Rows lie near named flat spaces through zero. A row that begins with a name and a colon came from that space; any other row is followed by the name of its block's space that it lies nearest.
j254_j760: [1, 1, -5, -10, -14, -33, -6, 0, 15, -2, 7, 21, -3, 23, 3, 2, 8, -8, 7, -2, -13, 18, -5, 14, 9, 9, 17, -42]
j678_j126: [-24, -2, -15, 1, -30, -11, -16, -15, -9, -8, 5, 18, 10, 21, 1, 13, 19, -18, -10, 14, -38, -39, -6, -3, -38, 9, -14, 2]
j254_j760: [6, 0, -7, 6, -12, 4, 0, 6, 13, 16, 4, -10, -7, -6, 9, 9, 6, 13, 4, 7, 39, 17, -3, 4, 32, -15, -9, -6]
j142_j114: [0, -19, -14, 3, -11, -7, -4, -7, -15, 13, 29, -48, -5, 1, -13, 1, 14, 7, -18, -1, 40, -13, 21, 9, 0, -5, 9, -6]
j142_j114: [25, -11, 35, 6, -7, -33, 16, 2, 11, -26, 36, 3, 8, 1, -5, 10, 26, 42, -3, 9, -5, 12, -16, 6, 6, 18, -25, 20]
j753_j425: [-11, 7, 34, -9, -37, -55, 35, -7, -19, 44, 7, 40, 19, 8, 17, 44, 42, -19, -17, 16, -7, 9, 9, 25, -4, 18, -13, -30]
j678_j126: [-17, 23, -35, 5, -19, -3, 8, -2, 7, 52, 1, 12, -9, 10, 29, 27, 7, -12, 4, -17, -5, -4, 16, -13, -3, 2, 29, -23]
j142_j114: [-19, -7, 12, 1, -5, 1, 4, -18, 19, -12, 6, 18, 5, -2, 3, 5, 0, -2, 2, 32, 0, 2, -23, -1, -2, 9, -20, 24]
j678_j126: [-61, 14, -48, 16, 2, 29, 21, -17, 22, 42, 3, 22, -23, 23, 17, 10, -18, -31, 2, -1, -17, -34, 5, -12, -11, -3, 35, -18]
j753_j425: [-18, 4, 25, 5, 43, 28, 30, 5, 11, -40, -21, 47, -2, 6, -11, -17, -36, -2, 9, 2, -58, -10, -22, 4, -18, 7, -5, 23]
j142_j114: [-15, -14, 9, 1, -28, -25, -7, -24, 34, -22, 10, 0, 6, 18, 14, 7, 20, -2, 6, 45, 42, 31, -27, -4, 24, 11, -20, -10]
j254_j760: [29, 5, -21, 5, 14, 24, -34, 18, -1, -32, 2, -9, -7, -2, -14, -20, -7, 25, 7, -22, -32, -23, -9, -22, -6, -8, -4, 33]
j753_j425: [-1, -17, 24, 4, 5, 7, 3, 2, -13, -16, 2, -8, 0, -1, -24, -15, 10, -2, -16, 26, 24, -16, -11, 13, 23, -18, -37, 6]
j142_j114: [0, -10, 23, 3, 27, 20, 12, 7, 5, -13, -3, 7, 2, -26, -16, -23, -34, 3, 9, -7, -28, -13, -7, 23, -14, -17, -17, 5]
j753_j425: [-27, 1, 6, 11, -19, -8, 30, -15, 33, 23, 23, 35, -4, 3, 19, 31, 11, 9, 2, 31, 4, 6, -22, 7, 12, 8, -16, 13]
j753_j425: [11, -28, 47, 10, -9, -42, 24, -3, -29, -21, 41, -30, 7, 24, -33, -6, 57, 10, -37, 25, 34, -24, 1, 12, 26, 2, -39, -17]
j678_j126: [-3, 26, -26, 7, -60, -20, -3, 9, -4, 41, 0, 40, 5, 19, 35, 61, 47, 7, -5, 7, -13, -8, -3, -7, 2, 4, -18, 3]
j678_j126: [-23, -7, 7, -6, 11, 28, 0, -3, 7, 16, -22, 19, -12, -13, -13, -18, -21, -32, -1, 32, 30, 2, -16, 25, 40, -32, -18, -10]
j254_j760: [30, 3, -11, -10, 11, -6, -34, 6, -6, -15, 1, -22, -4, 2, -12, -25, 1, 2, 4, -22, -5, 5, 5, -20, 6, 3, 20, -4]
j254_j760: [51, 3, 5, -25, -33, -40, -45, 14, 11, -64, -22, 19, 23, 12, 17, 23, 14, 40, 21, 6, -7, 76, -21, 3, -7, 34, -4, 23]
j254_j760: [2, -19, -22, 1, -18, -4, -38, -26, 30, -23, 32, -41, -10, 10, -2, -8, 21, 17, -1, 37, 65, 18, -22, -29, 35, 8, -3, 29]
j678_j126: [15, 0, 16, 13, -5, 4, -6, -1, -22, 4, 9, -34, 10, -13, -4, -6, 32, 5, -14, 5, 21, -32, 2, -32, 9, -10, -39, 22]
j254_j760: [10, 15, -28, 19, -18, -6, 5, 8, 19, -1, 41, 22, -9, 17, 13, 34, 22, 50, 2, -17, -52, -23, -11, -20, -20, 21, 4, 43]
j678_j126: [39, -11, 21, 5, -4, -40, 3, 1, 8, -22, 38, -40, 8, 2, -1, -4, 27, 39, 2, -13, 20, 21, 4, -14, 8, 18, -1, -6]
j254_j760: [-1, 18, -16, 17, -9, 3, 13, 7, 8, -7, 11, 23, 8, 5, 22, 28, 0, 29, 10, -27, -71, -27, 0, -19, -55, 20, 1, 30]
j753_j425: [17, -12, 18, -13, -12, -8, -20, -1, -22, -32, -8, -2, 12, 2, -14, 7, 22, 10, -16, 30, 23, 15, -12, 4, 8, 10, -26, 40]
j254_j760: [32, 12, -9, -4, -27, -15, -20, 35, 2, -4, -11, 36, 5, 0, 7, 17, 2, 22, 16, -23, -46, 8, -6, 31, -5, -15, -15, -22]
j254_j760: [-5, -15, 24, -13, 48, 10, 17, -9, 0, -1, 10, -1, -11, -19, -31, -35, -34, -11, -4, -2, -5, 4, 2, 20, 4, 3, 23, 8]
j678_j126: [-27, 12, 2, -2, -9, 11, 19, -1, 19, 34, -25, 45, -3, -8, 22, 20, -14, -20, 10, 20, 7, 20, -12, 18, 19, -11, -7, -12]
j753_j425: [18, -14, 47, -5, 5, 4, -20, 7, -45, -52, -32, -9, 22, 2, -32, -27, 24, -17, -22, 32, 13, -21, -15, -3, 13, -14, -64, 16]
j142_j114: [37, 10, 3, -1, 2, -24, -4, 22, 7, -36, -20, -20, 9, 18, 19, -4, 1, 21, 22, -33, 7, 48, 11, -14, 3, 13, 22, -40]
j142_j114: [17, 4, 10, 0, 1, -26, 19, 6, -8, 7, 25, 2, -6, 16, -5, 12, 27, 19, -13, -9, 0, 6, 6, -4, 14, 18, 13, 2]
j753_j425: [17, -12, -5, -5, 8, -5, -38, -4, -17, -29, 10, -36, -3, 14, -30, -38, 17, -11, -12, 0, 10, -23, 0, -20, 12, -5, -1, -6]
j142_j114: [41, -14, -5, 9, -3, -19, -8, 23, -31, -21, 30, -58, -4, 17, -25, -9, 30, 36, -19, -30, 20, -17, 25, 1, 5, -5, 4, -16]
j753_j425: [10, -5, 37, -1, -45, -78, 0, -27, 8, 4, 45, 1, 20, 21, 10, 16, 75, -3, -13, 32, 16, 5, -17, -22, 20, 30, -31, -22]
j678_j126: [2, -1, 0, -7, -10, 5, -15, 1, -2, -9, -11, 16, 4, -3, -1, 7, 2, 0, -1, 16, -2, 5, -12, 5, 2, -1, -15, 21]
j142_j114: [-28, -7, 13, 2, 28, 44, 15, -27, 9, -2, -12, -10, 8, -40, 6, -6, -39, -5, 5, 20, 12, 1, -6, -14, -28, 6, -7, 64]
j142_j114: [28, 14, 35, -3, 17, 6, 10, 9, 3, -16, -35, -3, 9, -12, 17, 0, 5, 12, 10, 13, 49, 58, -12, -31, 45, 8, -15, 25]
j753_j425: [4, 24, 23, -5, 22, 22, 6, 23, -31, -25, -71, 35, 20, 0, 7, -9, -21, -28, 9, -18, -52, -5, 3, -10, -27, -4, -14, -7]
j254_j760: [-21, 3, -10, 12, 0, 18, -3, -11, 3, 5, -23, -33, 7, -3, 19, -13, -10, -29, 9, -2, 26, -10, 11, -27, -8, -15, -4, -31]
j753_j425: [6, 22, -6, 5, -43, -42, -10, -7, -1, -8, 4, 16, 8, 51, 26, 32, 71, 0, -10, 21, 9, 5, -15, -53, 22, 32, -12, -1]
j753_j425: [-15, 3, -4, 33, -14, -16, 30, -6, 15, 2, 38, -14, -7, 37, 12, 11, 41, 14, -9, 5, 10, -32, -4, -32, 15, 6, -12, -19]
j753_j425: [24, -10, 17, -2, 17, 12, -4, 21, 8, -49, -10, 7, -18, 21, -24, -14, 7, 28, -6, 32, 48, 38, -31, 8, 73, -8, -18, 23]
j254_j760: [8, -7, -25, -7, -11, -23, -43, -20, 25, -28, 25, -23, -2, 18, 0, -18, 10, 2, 10, 0, -1, 6, -10, -28, -6, 20, 22, -5]
j678_j126: [39, 9, 2, -8, -3, -19, -34, 10, 5, 11, -3, -24, -1, -9, 2, -26, 15, -8, 13, -16, 27, 19, 1, -20, 44, -17, -1, -41]
j142_j114: [12, 2, -13, 8, -8, -14, -10, 11, 14, 9, 20, -3, 2, -10, 4, -10, -10, 7, 18, -38, -49, -25, 8, 11, -28, -14, 2, -41]
j142_j114: [11, 4, 9, -7, -14, 2, -11, 12, -7, -39, -27, 38, 19, 0, 6, 21, -5, 17, 7, 7, -44, 10, -16, 12, -34, 12, -24, 36]
j142_j114: [14, 1, 3, 8, -24, -34, -10, 0, 22, -49, 15, 14, 13, 29, 13, 11, 25, 27, 12, 3, -34, 6, -22, -17, -17, 25, -15, 0]
j678_j126: [47, -20, 68, -6, 14, -38, -13, -5, -4, -35, 9, -53, 28, -31, -15, -49, 15, 0, 8, -1, 32, 18, -4, -13, 18, -6, -40, -29]
j678_j126: [-26, 8, -20, 6, -4, 23, 10, -5, 10, 18, -6, 22, -10, 4, 11, 19, -8, -3, -1, 12, -1, -5, -6, -2, 1, -1, 5, 21]
j678_j126: [-24, 7, 15, 29, -16, -39, 56, -18, 35, 34, 41, -9, 5, 14, 38, 21, 27, 4, 8, -6, 8, -5, 6, -22, -1, 15, 1, -52]
j254_j760: [34, 18, -12, -8, -7, -23, -21, 15, 3, -15, -10, -1, 7, 10, 16, 3, 5, 14, 18, -35, -25, 25, 8, -20, -11, 17, 24, -17]
[-4, 6, 4, 35, 11, 3, 47, 10, -13, 34, 31, -38, -12, 11, 0, -2, 27, 8, -17, -25, 19, -47, 25, -23, 18, -17, -5, -32] -> j678_j126
[18, 28, -3, 3, -29, -31, 10, 14, 9, 19, -6, 26, 12, 7, 39, 39, 22, 16, 16, -22, -24, 24, 5, -12, -8, 17, 4, -18] -> j678_j126
[-34, 16, 0, 2, -1, 18, 17, -6, 15, 39, -30, 36, -1, -10, 22, 6, -18, -39, 12, 13, 0, 2, -7, 4, 12, -17, -7, -25] -> j678_j126
[-5, 32, 1, -3, 36, 22, 20, 1, -2, 43, -27, 13, -17, -1, 12, -10, -5, -30, 1, -11, 19, 14, 7, -41, 45, 0, 30, -3] -> j142_j114
[-14, 6, 5, 10, 20, 7, 31, 9, 19, 34, 1, 12, -14, -8, 3, -16, -24, -17, 13, -19, -9, -8, 6, 18, 19, -26, 9, -56] -> j753_j425
[4, 2, 18, 4, 20, 21, 18, -4, -18, 0, 10, 3, 3, -19, -9, 9, 3, 21, -16, 5, -13, -18, -2, -16, -15, 15, -12, 74] -> j142_j114
[11, -9, 15, -4, 18, 11, -15, 0, 12, -17, -6, -10, 2, -22, -11, -31, -22, -3, 13, 2, 3, 6, -12, 3, 9, -15, -13, -1] -> j753_j425
[-12, -6, 4, 8, 8, 11, -3, -2, 0, -39, 3, 20, -3, 23, -19, -13, 5, -1, -8, 18, -32, -32, -23, -7, -4, 2, -22, 19] -> j142_j114
[7, 19, -34, 16, -12, 1, -14, 11, 4, -8, 2, -6, -13, 41, 10, 4, 31, 7, -1, -10, 3, -16, -3, -43, 23, 1, 7, -11] -> j254_j760
[-10, 9, 5, -8, 13, 9, -7, -14, 34, 7, -23, 13, 2, -19, 20, -17, -29, -24, 28, 7, 9, 32, -15, -14, 14, -2, 7, -13] -> j678_j126
[-12, 3, 3, 2, -31, 5, -6, -9, -8, 33, -4, 11, 6, -13, 10, 25, 26, -12, -13, 35, 29, -11, -10, -2, 18, -13, -39, 22] -> j678_j126
[-24, -3, 1, 13, 13, 19, 21, -24, 2, 8, 10, -31, 1, -8, 9, 2, -1, -2, -8, 11, 28, -12, 7, -32, -12, 12, 4, 32] -> j254_j760
[-1, -2, -1, -1, 3, -29, 32, -2, 25, 27, 61, 36, -28, 17, -13, 19, 15, 29, -11, 2, -16, 7, -9, 23, 28, 22, 31, 9] -> j254_j760
[16, -7, 3, 1, -17, -18, -5, 9, -1, -6, 16, 0, -4, 12, -9, 7, 23, 17, -8, 9, 15, 5, -7, 14, 25, -4, -13, -7] -> j678_j126
[28, 4, 33, 6, 15, 12, 14, 19, -35, -9, -16, -16, 16, -23, -6, 0, 6, 17, -9, -13, 0, -8, 11, -7, -8, -6, -30, 29] -> j678_j126
[12, 8, -15, 6, -3, -6, 3, 6, 16, 28, 22, -9, -8, -11, 11, 5, -2, 16, 10, -26, -5, 1, 9, -3, 3, -4, 17, -13] -> j254_j760
[-32, -18, 12, 12, -5, 4, 29, -15, 12, 15, 33, 16, -10, 0, -13, 10, 7, 3, -16, 36, 12, -23, -16, 26, 13, -8, -24, 15] -> j753_j425
[-8, -1, 3, -20, -32, -38, -19, -16, 9, -10, -8, 31, 22, 4, 16, 16, 2, -18, 12, 10, -34, 21, -7, 16, -38, 23, 2, -17] -> j678_j126
